Here is a tiny trained network, its code and every weight. The questions are about switching its units off for an input and a class, where a switched-off unit gives its printed mean instead of its output.

import numpy as np


def w(rows, s, z=0):
    codes = np.array(rows[::2]) - 128.0
    scale = np.full(codes.shape[1], s)
    scale[-1] = z or s
    return codes * scale


def f(y):
    return np.maximum(y, 0)


def log_softmax(a):
    a = a - a.max(-1, keepdims=True)
    return a - np.log(np.exp(a).sum(-1, keepdims=True))


def net(x, mask):
    res = np.array(x, float).reshape(1, 7) / 4 @ E
    y = f(res @ A[0][:, :-1].T + A[0][:, -1])
    res = res + np.where(mask, y, B[0][:, -1]) @ B[0][:, :-1]
    return log_softmax(res[-1] @ U[:, :-1].T + U[:, -1])


A, B = {}, {}
E = w([
[225,185,149],'x0',
[126,58,111],'x1',
[200,53,176],'x2',
[169,135,2],'x3',
[166,148,46],'x4',
[81,150,179],'x5',
[73,182,119],'x6',
],0.0099)
A[0] = w([
[143,203,219,127],'N1',
[161,10,164,88],'N2',
[35,85,174,168],'N3',
[107,114,194,134],'N4',
[64,99,152,1],'N5',
[137,231,157,95],'N6',
],0.011,0.0095)
B[0] = w([
[171,2,171,235],'N1',
[227,110,180,224],'N2',
[78,134,190,254],'N3',
[102,94,90,210],'N4',
[162,247,166,148],'N5',
[192,169,161,196],'N6',
],0.01,0.0092)
U = w([
[112,71,99,226],'0',
[67,229,54,107],'1',
[194,59,59,33],'2',
[192,133,220,216],'3',
[177,139,2,88],'4',
[25,86,190,88],'5',
[113,123,147,2],'6',
[123,36,208,132],'7',
],0.012,0.014)

Each question gives the input, the list of numbers given to net, and the class t.
The units are the neurons (one row each of A and B). Each row of codes is followed by its name. A weight is (code - 128) times the scale printed after its matrix; where a second scale follows, it is the last column's (A, B and U).
mask holds one flag per neuron, in row order. A switched-off neuron (its flag False) gives its mean, the last column of its row in B, instead of its output. The means were averaged over made-up inputs and are rounded, as every weight is.
A unit's drop is (log p(t) with every unit on - log p(t) with that unit switched off) / (log p(t) with every unit on - log p(t) with every unit switched off).
The circuit of an input: a set's keep is (log p(t) with only the set's units on - log p(t) with every unit switched off) / (log p(t) with every unit on - log p(t) with every unit switched off). Starting from all 6 units, units are removed one at a time, each time the one whose removal leaves the highest keep (on an exact tie, the one counted first), for as long as the keep stays at least 0.8.
units of the circuit, in order: the units of the circuit, biggest drop first
most important unit: the unit with the biggest drop
top k neurons: the k neurons with the biggest drops, biggest first
drop of u: that unit's drop, to one decimal
input [3,4,-8,4,-6,-5,-5], class 4: most important unit : N3
input [7,6,-5,-5,3,7,2], class 7: top 4 neurons : [N1 N2 N5 N4]
input [-4,-4,0,-4,-3,-3,6], class 5: units of the circuit, in order : [N2 N3]
input [2,1,4,-6,-2,-1,3], class 7: units of the circuit, in order : [N1 N4]
input [-6,2,-1,6,4,-2,-6], class 4: units of the circuit, in order : [N1 N3]
input [-3,-3,1,0,-7,-5,0], class 5: top 4 neurons : [N1 N6 N3 N2]
input [-7,3,1,6,-7,-5,4], class 5: top 2 neurons : [N3 N1]
input [-6,-2,5,0,1,-5,7], class 5: top 2 neurons : [N2 N1]
input [2,2,-5,6,8,5,-3], class 1: top 4 neurons : [N1 N2 N4 N6]
input [3,-6,-1,7,4,8,2], class 1: top 2 neurons : [N2 N1]
input [6,4,-1,5,1,4,4], class 4: top 3 neurons : [N3 N1 N2]
input [-6,8,4,4,3,1,-7], class 3: drop of N2 : 1.1
input [4,-1,3,5,6,4,2], class 4: drop of N5 : 0.0
input [4,1,0,7,3,3,-5], class 4: drop of N2 : 0.1
input [1,8,-8,-1,2,-2,3], class 1: units of the circuit, in order : [N1]
